(in the rows, 128 means zero)
Facts:
zefen c <- k737 k436 k620 k562 k337 k109 k639 k281 k236 k111 k360 k865 k96 k497 k978 k375 k311 k573 k52 k473 k123 k103 k389 k324 k611 k614 k577 k54 k338 k722 k333 k792 k320 k816 k316 k289 k833 k529 k931 k677 k679 k815 k526 k263 k390 k927 k173 k43 k430
zefen a <- k608 k830 k148 k791 k725 k244 k586 k633 k146 k972 k57 k48 k821 k56 k332 k364 k629 k21 k704 k984 k186 k981 k354 k450 k666 k227 k621 k106 k702 k181 k567 k2 k512 k18 k80 k825 k566 k893 k229 k980 k366 k10 k260 k580 k789
zefen b <- k557 k330 k703 k125 k204 k477 k369 k991 k944 k963 k239 k554 k6 k33 k802 k283 k740 k827 k548 k73 k382 k982 k820 k3 k207 k449 k490 k680 k592 k940 k584 k801 k210 k298 k254 k897 k654 k527 k349 k271 k809 k932 k216 k912 k536 k458 k100 k810 k874 k674
k737 dripul [k80 k111 k674]
k608 dripul [k123 k21]
k330 dripul [k390 k802 k244 k940 k216]
k562 dripul [k963 k56 k21 k369]
k830 dripul [k816 k111 k982]
k703 dripul [k6 k702]
k281 dripul [k897 k210 k557]
k791 dripul [k497 k592 k981 k181]
k125 dripul [k436 k21]
k725 dripul [k897 k963 k389 k450 k981 k430 k109]
k633 dripul [k865]
k972 dripul [k21 k227]
k477 dripul [k204 k620 k984]
k48 dripul [k436 k554]
k239 dripul [k674]
k978 dripul [k207 k865 k229 k980 k146]
k821 dripul [k963 k360 k982]
k375 dripul [k389 k566 k332]
k364 dripul [k6 k369 k580 k216]
k827 dripul [k820 k702]
k548 dripul [k10 k236 k980]
k573 dripul [k96]
k704 dripul [k584 k740]
k52 dripul [k148 k982]
k186 dripul [k674 k927]
k473 dripul [k679 k584 k111 k984]
k3 dripul [k389 k927 k529]
k354 dripul [k666]
k490 dripul [k592]
k680 dripul [k337 k366]
k103 dripul [k810 k629 k580]
k324 dripul [k666]
k614 dripul [k629]
k577 dripul [k722 k369 k283 k73]
k333 dripul [k366 k316 k554]
k792 dripul [k311]
k320 dripul [k311 k382]
k621 dripul [k450]
k106 dripul [k6 k981]
k298 dripul [k963 k611 k740 k181 k666]
k567 dripul [k677 k57 k586 k512 k73]
k254 dripul [k436]
k833 dripul [k207 k263 k982]
k2 dripul [k289 k566 k369 k580]
k654 dripul [k897 k369]
k18 dripul [k360]
k349 dripul [k810]
k825 dripul [k801 k639 k981 k204 k529 k702 k666]
k271 dripul [k991 k337 k527 k33 k450 k173]
k809 dripul [k54 k289 k338 k449]
k931 dripul [k526]
k932 dripul [k80 k497 k382 k981]
k912 dripul [k244 k666]
k458 dripul [k820]
k815 dripul [k991 k944 k893 k666]
k100 dripul [k963 k96 k677 k536 k316 k802 k981 k984]
k874 dripul [k722 k316]
k260 dripul [k982]
k43 dripul [k54 k450]
k789 dripul [k263]

Known rows:
[171 147 115 153 183  98  85 154  99  80 154  87 152 129 111  99 161 102
  94 124 119 106 168  89 152 152 147 137]: k477
[100 106 128  85  94 124 141  94 114 168 130 133 158 154 105 104 157 171
  97 117  91 142 112 160 121 151  88 141]: k620
[107 126 114  91 119 120 157 109  91 173  97 138 144 167 127 102 153 183
 115 114  94 137  97 163 117 173 113 160]: k390
[105 134 155 105 125 107 165  92 149 124  79 108 148 134 109 155 119 190
 130 110 100 149 114 138 136 183  86 137]: k614
[113 143 154 166 185  99 162 104 157 156 148 111  94  98 118 156  69  90
 153 165 178 161 132 122 118  98 137  93]: k972
[110 152 137  84 151 135 168  99 125 173 121 168 114 112  86 116 128 168
 137 123 121 166  86 166 130 154  79  92]: k123
[177 163 126 154 187 103 142 159 106  93 137 172 105  97  83 116 106 101
 151 134 171 155 160  98 183 137 123  85]: k125
[143 160  97 153 159 104 108 176 131  81 102 146  93 103 156 119 123  89
 133 106 127 127 156  93 184 166 155 147]: k654
[119 132 110  60  98 134 147 100 105 181 145 148 127 150 129  94 161 146
 107 137  90 135 106 161 123 149  88 126]: k611
[171 158  99 145 168 123  97 155 132  76 141 134 152 108 126 104 154  97
  97 116 133 108 167  89 142 134 142 118]: k490
[ 99 147 131 137 124 104 100  95 167 141 143  76  86 101 165 128  68  89
 139 169 148 137 164  98 130 116 157 151]: k725
[137 115 112 142  98 174  95 170  79  76 117 154 160 123 100 139 163 106
  90 104 153 107 145 135 125  99  94  80]: k674
[162 157 116 154 186  99  77 166 122  90 160  91 144 126 111  98 144 103
 107 124 114 125 162  83 192 159 149 169]: k100
[140 145  91 158 158 120  81 185  77  86 153 157 150 141 120 101 164 128
 104  97 123 114 140 115 127 103 152 155]: k536
[108 109 110 152 157 108 118  93 170 158 153  67 149 103 163 118  76  85
  87 171 151 150 164  87 113  99 154 141]: k791
[ 88  67 138 145  90 156 111 119 133 111 141  88 162 116 136 151  89  95
  89 163 178 146 120 152 106  76 113  93]: k80
[183 149  92 147 178 120 137 140 121  80  97 101 150 103 145 102 156 108
  96 122 125 100 177  92 135 166 157 125]: k827
[153 165  91 141 103 152 107 180 100  81 112 168 101 100 149 117 158  94
 134  98 133 109 141  94 137 111 151 120]: k557
[167 142 140  67 149 100 145  79 167 175 136  92 106 152 121  96 157 153
 149 142  96  93 166 131 131 175 113 154]: k815
[187 147 101 148 124 122  84 122 128  81 126 168  88 132 131 116 163 119
 166  96 158  75 160 158 122 104 158 115]: k527

Rows:
No name comes twice in this set of rows, the named rows included.
[130 103 109 144 169 101 140  84 166 156 131  65 150 116 166 112  75  89
  98 170 143 129 168  98 116 125 164 147]	k825
[ 96 127 124 153 161 166 161 159  88 166 140 155  95 108 136 151  58 103
 149 160 181 170  72 180 111  81 148  80]	k21
[ 98 103 107  71  94 149 144  97 144 172 122 154 159 116 137 103 169 149
  77 108 109 144 123 152 119 123  77 111]	k497
[189 152 157 165 162 122 144 148 163  75 129 146 140  96  91 169 158 115
 149 118  95 112 172  83 121 140 152 151]	k548
[119  71 100 123 114 177 154 108  85 167 145 100 121 161 163 105 116 109
 133 166 162  93 101 176 109  85 171 120]	k666
[103 103 175  66  92 125 121 113 106 158 143 125 138 160  83 143 163 151
 123 137  92 159  95 153 117 139  74  97]	k816
[109  79 103 151 140 143 158 122  87 156 126  79 131 167 168 118  85 135
 132 167 156 116  93 161 120  90 169 152]	k244
[ 90  83 148 162 109 142 165 132 106  95  82  97 140 139 157 186  71 150
 149 162 167 138  84 169 108 117 162 114]	k629
[116  85 151 163 116 114 116 101 151 145 157 153 128 144 125 125  78 146
 168 149 184 121  93 179 111  80 159 130]	k366
[ 95  76  87 143  87 177 120 139 117 154 142 125 145 121 177 104  93  93
  85 153 168 132 101 159 110  77 158 127]	k981
[172 162 109 160 182 102 116 164  91  86 117  80 130 148 143 100 144 125
 126 131 105 114 165  94 158 179 168 164]	k330
[ 94 136 128 127  94 112 121 117 126 177 150 165 149 155  93  93 158 190
 122  95 116 158  85 183 116 119  90 160]	k316

The same nodes again, as new rows of numbers:
Known rows:
[128 111  64 134 126 145 140 131 110 114 127 130 122 139 109 110 120 145
 122 135 120 119 147 134 132 131 128 131 132 143 118 122 142 121 141 138
 121 131 144 123 125 153 138 126 113 119 139 128]: k791
[143 159 145 128 135 106 129 120 142 123 126 147 147 115 148 147 126 128
 134 130 149 129 122 129 117 126 142 123 125 116 128 105 127 133 107  98
 157 129  96 138 128  83 133 117 148 138 131 116]: k360
[131 157 157 127 131 120 128 118 152 135 116 116 136 114 134 147 132 137
 136 133 118 136 123 126 118 128 148 118 117 118 126 120 125 129 108 135
 133 133 119 130 137  68 140 129 144 132 130 117]: k316
[144 125  42 134 120 122 133 123 119 144 127 117 105 123 127 166 138 171
 136 126 117 119 118 122  81 112 143 137 132 161 133 130 121 116 150 104
  85 115 201 120 118  94 164 100 125 125 122  95]: k227
[126 131 150 113 133 122 118 131 126 149 121 126 112 126 135 150 136 125
 125 124 127 145 124 125 139 124 111 138 130 135 137 147 123 131 146 167
 121 137 103 124 139 114  85 127 117 126 115 134]: k283
[121 131 139 120 134 151 122 141 116 127 131 143 115 135 130 113 133 122
 121 121 138 136 127 128 143 131  82 121 133 119 129 158 118 133 144 135
 106 123 115 125 122 150 104 126 113 129 133 153]: k654
[129  67 185 144 140 179 128 112 157 110 103 189 117 171 118 122 131 129
 149 119 129 149 120 134 117 143 158 114 103 115 142 127 170 154  70  91
 124 107 127 136 118 129 159 145 138 153 127 150]: k614
[122 154 139 120 126 111 122 127 138 152 124 106 116 120 145 151 142 141
 122 121 132 134 115 105 125 118 116 124 128 144 138 150 121 111 158 136
 104 132 149 122 126 125 112 123 120 135 116 133]: k554
[129 130  85 144 118 132 134 137 126 125 126  92 108 123 106 141 122 117
 125 139 119 122 127 138 116 124 144 139 138 144 128 116 110 112 150 133
 121 136 110 128 135 130 148 134 131 136 115 115]: k450
[117 150 121 120 131 134 127 122 128 140 128 131 119 130 146 118 148 162
 120 115 132 130 120 100 119 122  96 103 123 142 131 164 130 114 165 125
  71 119 185 114 111 140 128 106 108 134 140 149]: k254
[138  40 111 151 125 157 128 122 131 126 105 162  90 169 108 157 126 123
 148 125 119 138 122 144 107 130 173 151 126 161 153 113 159 143 108 116
 124 119 141 134 128 150 148 144 129 147  97 124]: k629
[135 165 137 129 130 118 130 114 153 144 119 115 128 111 142 157 142 160
 137 127 119 132 112 111  95 121 146 109 113 124 129 131 122 117 110 104
 102 118 174 126 123  50 165 111 145 135 135 104]: k436
[118 133 144 117 134 135 126 134 118 128 129 143 126 135 135 108 134 135
 116 123 132 136 135 121 148 130  96 118 129 130 130 148 139 128 149 151
 114 138 129 122 124 155  94 128 108 126 135 156]: k100
[128 142 152 134 137 157 132 128 139 114 123 145 133 130 121 109 128 128
 132 130 125 133 127 136 126 136 121 108 119  96 118 126 121 138 100 119
 121 117 113 132 123  97 150 132 136 129 145 132]: k375
[129 149 147 123 124 106 123 139 123 141 128 130 125 125 145 140 132 114
 122 123 135 132 129 119 147 121 111 137 131 134 136 138 127 120 127 147
 138 141 130 134 126 131  92 143 123 120 111 136]: k204
[140 108  70 133 123 114 135 133 116 125 125 125 118 127 113 147 116 132
 128 138 123 121 140 132 126 124 142 150 137 152 126 113 138 118 123 138
 143 133 140 133 130 136 127 128 125 121 122 101]: k80
[129 101  73 137 128 163 136 129 113 116 124 140 115 147 107 108 125 144
 126 131 116 125 139 144 121 130 134 129 131 141 126 125 140 135 149 141
 110 126 141 119 128 147 146 127 114 122 133 137]: k364
[122 140  86 146 114 121 139 132 131 128 126  89 120 126 112 132 122 121
 119 138 112 117 135 131 124 122 159 137 133 149 129 108 122 104 154 140
 130 148 130 126 135 139 147 142 130 132 112 120]: k893
[128 118  71 137 123 146 139 133 110 115 130 130 125 141 112 101 123 148
 120 131 112 115 146 142 129 127 131 130 131 139 120 120 137 127 143 141
 122 136 155 121 125 147 144 132 115 113 136 136]: k825
[127 135 148 122 126 105 122 139 123 139 126 128 124 123 137 146 129 118
 123 125 137 132 129 112 150 124 107 134 133 136 131 142 130 116 113 151
 138 137 127 135 126 145  87 140 120 122 115 128]: k592

Rows:
No name comes twice in this set of rows, the named rows included.
[137 115  61 128 133 131 140 124 108 106 139 153 139 137 128 104 120 145
 123 129 148 114 138 141 121 127 132 132 141 146 125 102 147 132 170 106
 140 127 118 121 125 167 144 100 120 133 142 140]	k260
[123 103 151 111 124  86 113 118 121 139 153 120 152 122 151 126 129 100
 132 115 156 117 112 122 134 129 128 147 139 137 142 133 124 139 154  97
 160 116 111 125 131 192 105 111 131 136 117 136]	k207
[128 148 117 127 111 138 125 149 100 136 141 151 140 144 157  72 140 129
 124 104 109 109 150 136 156 122  87 122 119 106 127 157 127 137  98 139
 129 131 213 129 103 154 115 169 108  71 124 172]	k458
[114 173 164 139 131 143 136 122 152 112 121 119 147 125 124 101 130 129
 121 133 122 127 134 126 135 134 135  96 114 103 116 120 130 117 123 127
 126 134 121 127 124 114 152 141 137 135 145 143]	k815
[133 114  64 135 128 146 140 136 102 109 132 143 123 137 112 108 119 143
 121 134 129 120 146 139 129 129 124 130 136 138 120 115 139 128 140 134
 126 131 133 126 123 154 140 122 117 119 139 132]	k186
[121 162 157 132 133 141 135 123 143 116 122 132 149 128 131  99 128 137
 125 132 121 127 135 128 136 134 132 103 113 101 115 119 136 126 111 122
 132 133 130 128 124 107 144 138 135 127 147 144]	k324
[124 123  53 134 127 148 139 119 120 125 127 112 117 133 116 118 135 174
 121 130 110 122 133 123 100 123 137 120 127 153 126 133 133 115 174 124
  79 125 179 109 121 131 166 104 115 130 141 126]	k48
[102 163 152 133 128 138 129 138 134 123 132 107 125 130 128 102 131 112
 107 125 137 132 124 112 149 130 103 108 129 124 127 148 115 104 166 140
 105 137 109 120 121 174 117 140 114 143 129 161]	k271
[130 101  80 118 137 158 134 121 113 126 122 125 120 141 102 109 126 165
 121 139 100 138 146 152 124 133 135 136 128 144 123 124 149 142 175 180
 108 144 113 109 148 116 120 114 110 118 141 133]	k567
[120 134 162 134 123 136 117 148 133 134 124 113  99 122 126 150 128  83
 125 125 144 136 107 127 135 127  94 132 141 120 137 151  87 116 135 126
 112 120  81 137 127 143 111 140 129 145 106 135]	k449
[113  39 110 117 108 105 115 102 112 136 171  64 161 124 115 107 121 101
 146 123 109  94 116 142 103 139 175 168 137 143 133 118 123 152 164  97
 156 101 147 112 149 206 157 108 141 120 120 110]	k10
[137 149 140 126 143 124 134 114 133 106 137 170 160 125 147 109 124 137
 127 127 160 124 132 131 123 133 130 108 126 110 119 105 142 141 123  87
 155 121  99 129 120 126 143 104 138 139 153 141]	k52
[103 161 149 127 129 137 129 132 139 128 130 107 126 130 132 105 136 128
 110 122 132 133 125 110 146 129 104 104 128 131 128 152 124 105 178 143
  99 138 123 118 123 164 116 133 114 141 131 162]	k680

The same nodes again, as new rows of numbers:
Known rows:
[109 126 130 111 173  91 135 121  86 146 118 135 103 126 132 100 167  92
 107 125 141 171 117 103 117 149 141  59 134 131 114 121 111 137  90 149]: k338
[172 162 144 122 149  83 112 132 159 100 100 110 151 179 157 107 168  93
 119  94 164 111  96  93 139 163  91 110 144 150 132 156  74 136 101  86]: k148
[107 140 135  85 186  99  74 118  68 103  59 125 122 118 117  96 106 140
 119 118 119 126 152 121 155 192 138 105 174 125 158 174 143 125 108 160]: k527
[116 125 140 115 180  98 149 120  79 145 120 139 111 125 129  97 177 114
 105 119 150 179 118 101 113 118 154  45 115 119 125  99  97 143 107 142]: k289
[113 101 123 148 135 102 123 118 106 135 131 138 106 128 129 108 135 102
  91 102 174 185 138 115 138 143 139  85 132 137 124 139 136 127 114 127]: k109
[153 138  91 111 173  83 138 134 177 174 174 134 124 165 148 103 170  67
 118 124 125  98 113 102 124 161  31 124 149 134 119 128 154 139  74 140]: k52
[152 113 158 110 100 126 141 121  88  98  82 111 141 143 149 131 188 111
 126  95 176 178  81 112 118 100 173  62 134 119 139  92  50 129 127 114]: k580
[144 107  96 135 125 107 120 135 148 149 167 130 117 136 143 119 158  70
 102 105 151 135 137 114 132 160  86 113 131 140 126 118 163 120  84 144]: k792
[143 125 135 115 170 125 112 103  94 121  93 109 143 127 122 101 135 133
 115 105 142 129 113 106 128 118 132 108 147 102 165 126 119 131 118 165]: k210
[140  98 135 140 169  85 120  96 123 144 129 123 126 135 125  91 144 114
  66  96 189 195 123  99 108 133 119  79 126 120 136 143 135 139 103 129]: k927
[144 120 137 115 172 131 130 106  73 124  77  97 145 131 114 106 151 131
 117 117 155 130  96  91 105  89 132  82 136  97 169 106 100 142 115 161]: k810
[121 105 137 130 175  93 125  97 100 141 118 130 112 127 126  88 139 113
  68 101 178 200 126 102 110 135 153  71 131 123 129 137 121 141 106 134]: k389
[169 105  99 156 114 160  61 105 155 127 139  97  93 147 116  96 162 143
 131 115 151  78 126 151 107 151 113 153 149 119 149 123 161 120 102 158]: k827
[162 105 128 124  79 129  60 106 203 154 146 127  94 163 174 106 176 105
 138  90 148  97 104 169 123 157  93 173 188 137  95 141 147 119 100 116]: k791
[189 171 135 133 153  84 114 156 171  58 130 105 145 185 122  91 177 119
 109 109 157 115  89  79 122 183 100  93 108 147 166 133  58 139 101  89]: k229
[134 113 125 137 191  76 134 104 120 144 135 124 125 140 144 102 139 109
  71  92 180 177 137  97 115 141 108  86 122 120 135 139 128 131 113 120]: k311
[128 133 112  97 184 120 126 132 104 135 128 121 139 125 154 117 142 118
 158  96 110  57 129 130 148 152  84 150 156 116 167 118 130 119 125 179]: k254
[167 110 158 134 161  81 122  88 148 113 121 117 165 137 197 102 126 132
 105  28 206 165 103 127 139 146  95 147 159 122 148 168  84 121 146 101]: k984
[125 138  95 149 150 149 117 148 119 108 147 121 106 132 142 116 171 133
 170 111 109  20 125 159 141 157 103 147 125 123 156 111 129 110 137 153]: k125
[170  92  94 169 118 163  68 102 181 129 157 106 106 140 138  97 142 141
 134 101 149  51 135 161 114 156  83 177 153 120 154 138 171 115 122 153]: k477

Rows:
No name comes twice in this set of rows, the named rows included.
[110 136 140 127 207  98 134 121  56 106  76 120 147 121 162 114  98 130
 143  79 131  88 123 111 167 142  99 129 151 120 166 165 102 122 149 154]	k554
[135 110 146 135 194 102 118  80  77 103  78  97 155 120 151 109  98 145
 105  77 174 139 121 106 138 122 108 131 134 105 177 163 100 132 150 144]	k963
[142 111  99 154 121 155 127 140 151 151 195 134  77 142 126  96 227 113
 141 144 133  97 113 153  93 121 123  89 108 135 109  79 132 132  92 146]	k103
[160 165  79 119 154  91 110 171 195 150 166 138 112 178 121 108 207  53
 121 154  96  53 116 100 120 182  41 119 112 154 107 127 153 145  51 134]	k978
[149 131 147 130 136  92  69 125 141  68 120 133 103 154 148  73 147 156
 116  86 169 151 141 145 137 217 162 122 156 154 152 180 102 106 121  93]	k893
[127 149 165 121 146  99  89 130 103  49  85 132 100 149 131  74 147 159
 116  95 172 173 137 133 134 198 192  86 145 146 153 163  72 121 121  96]	k450
[174 143 135 127 203  74 126 101 108 103  60  91 180 158 117 114 105 101
  84  85 166 111  99  47 133 135  66 111 134 121 186 178  90 146 118 133]	k982
[161 112 128  99 131  99  89 110 187 143 162 114 135 150 192 111 151 114
 150  74 142 119 116 159 129 174  77 172 184 114 135 127 135 118  96 124]	k704
[ 85 155 132 117 213  55 117 135  73 127 107 156 107 123 153  95 122 105
 107 105 136 164 161 109 163 209 133  87 156 148 130 179 133 112 108 135]	k337
[125 117 112 113 170  85 131 129 142 161 167 135 113 130 153  98 173  94
 117 115 131 124 131 125 120 156  88 116 129 130 123 118 147 126  84 147]	k931
[106 130 134 105 191  79 132 118  84 135 118 151 106 128 126  90 152 115
  91 113 150 183 129 104 123 155 162  56 126 126 133 136 120 139  98 144]	k54
[170 121 114 213 185  81 127 112 154 101 142 128 132 166 130  88 131 106
  57  82 207 143 121  77 126 145  84 116 100 144 145 172 110 137 137  91]	k111

Now the same nodes, written a new way:
Known rows:
[ 99 175 106 139 165 129 145 184 107 143 174 107 150 165 105 186 108 139
 121 100 131  99 161 129 106 123  56 121 129]: k725
[149 118 133 155 124 123  82  98 138 104  82 128 170 154  94 142 119 121
 133 117  97 136 101 145 113 127 126 195 131]: k611
[145  90 104 139 146 113 113  85 167 117  77 135 107 142  97 183 146 101
 111 159  68  92 114 113 144 124 172 125 129]: k865
[126 147 116  76 191 147 160 179 130 155 158 105 165 134  94 157 115 141
 149 100  83  82 170 126 109 109  65 110 129]: k2
[143 168  91 139 156 191 137 181 101 157 146  77 111 110 127 150 108 158
 138 103 119 103 179  85 131 105  62 112 138]: k567
[160 184 176 134  99 132 166 135 145  97 114 106 107 139  85 148 111 145
 145 103 111 114 147 116 170 143  64 167 139]: k333
[127  85 125 134 159 108 148 130 176 121  84 129 105 153  97 193 105  86
 104 128 110  84 174 102 164 111  67 151 131]: k978
[103 185  85  92 145 124  89 140 107 149  85 125 169 154 118 160 140 156
 152 148  97 144 154 177 109 136 106 131 126]: k893
[158 116 160 166 178 128  89  86 120  95 101 138 137 149 156 143 157  85
  97 135  67 148  93 111 151 155 130 145 116]: k111
[133  90 131 101 104 122  90 186  92 127 108  64 165  91 131 151 121 142
 122 115 121 137 179 166 112 119  82 197 122]: k912
[131 123  93 122 192 125 156 141  87 158 149 134 128 150 181 165 119  91
 100 115 130 149 166 101 120 129  62 109 130]: k830
[137 115 179 108 169 129 115 179 109  96 164 115 123  92 174 159 154  90
  94 122 113 111 141 143 132 125  68 144  85]: k239
[151 118 163 109 168 125 139 125 170 102  97 131 116 133 102 161 118 107
 132 127  95  94 134 151 160 121  57 154 138]: k931
[166 139 140 176 124 185  79 102 130 110  95 106 131 116  94 131 141 151
 138 125  63 119  92  85 137 131 138 148 132]: k677
[157 129 159 125 158 125 114 100 172  97  82 134 120 134 101 140 141 113
 141 143  71  96 118 150 154 119 108 129 128]: k526
[145 153 183 102 177 120 108 117 173 116 103 120 170 140  77 168 148 114
 144 111  52  95  94 127 134 134 110 111 136]: k338
[155  93 148  99 137 148  83 165 102 135 100  84 181  81 109 128 152 143
 126 114  57 105 156 149 113 130 169 144 103]: k216
[101 121  87  95 172 136 128 135 132 155  79 141 118 120 136 176 154 123
 119 172  96  88 169 123 118 116 143 109 133]: k10
[160 160 165 163 152 158  84 111 170  94 101 149 128 131 102 126 146  77
 139 151 107  88  96 163 108 114 104 143 110]: k311
[154 114 171  72  88 121 172 173 103 108 133 108 105  83 121 121 135 137
 119 102 119  89 195 148 114 174  96 153 108]: k254

Rows:
No name comes twice in this set of rows, the named rows included.
[145 195 101 142 184 180  82 128  99 136 150 141 132 132 166 135 161  99
 125 154 109 122 101 149 114 128 114 119  88]	k80
[ 99 110 167 116 149 113 125 186 110  90 158  80 128 107 139 174 131 127
  89 108  98  92 158 160 114 118  80 155 109]	k3
[154 127 162 142 114 158  82 178 124 105 136 131 121  85 142 120 179  78
 114 165 117  97  98 163  98 128 142 132  58]	k382
[162 124 163 150 142 155 143 154 150 111 136  81 116 133  74 152 108 144
 143  98  93  87 144  91 149 116  63 152 137]	k577
[130 157 175 122 149 106 122 158 177 105 142  91 165 160  72 196 121 123
 133 115  85  99 112 147 131 130  57 137 136]	k43
[165  95 163 166 183 128 117  86 129 108 103 132 124 148 143 167 144  87
  97 128  78 135  95 114 146 153  97 144 126]	k816
[ 91 201 103  89 148 128 134 173 132 150 153 105 162 158  91 180 128 129
 132 129 106 107 144 150 111 139  70 108 127]	k621
[145 155  92 106 147 149 152 122  94 153 147 131 148 142 113 130 124 145
 151 104  88  93 151 118 103 137 154 117 121]	k56
[ 96 114  95  99 171 119 152 146 137 158  89 138 107 137 137 182 121 111
 113 153 104  93 177 120 126 104  84 103 130]	k633
[128  98 145 121 142 136 107 195  92  89 142  68 121  93 169 153 124 143
  92 107 111 127 176 150 137 119  53 183 114]	k477
[119 107 187  78 143 112 145 185 147 141 162  55 164  95  86 179 134 112
 106 106  92  83 156 132 125 121  60 106 124]	k809
[151  93 146  91 144 162  83 171 106 112 108  99 169  79 107 128 165 147
 118 118  56  90 132 158  95 112 171 150  88]	k6
[156  95 146 155 147 110 121  90 127 120  93 141 148 163 103 164 129 105
 110 122  74 129 102  97 116 152 148 146 128]	k360
[139 141 161 162 187 150 106 100 142  80 131 134 134 156 122 152 159 121
 103 123  50  99  85 152 143 123 140 152 117]	k927

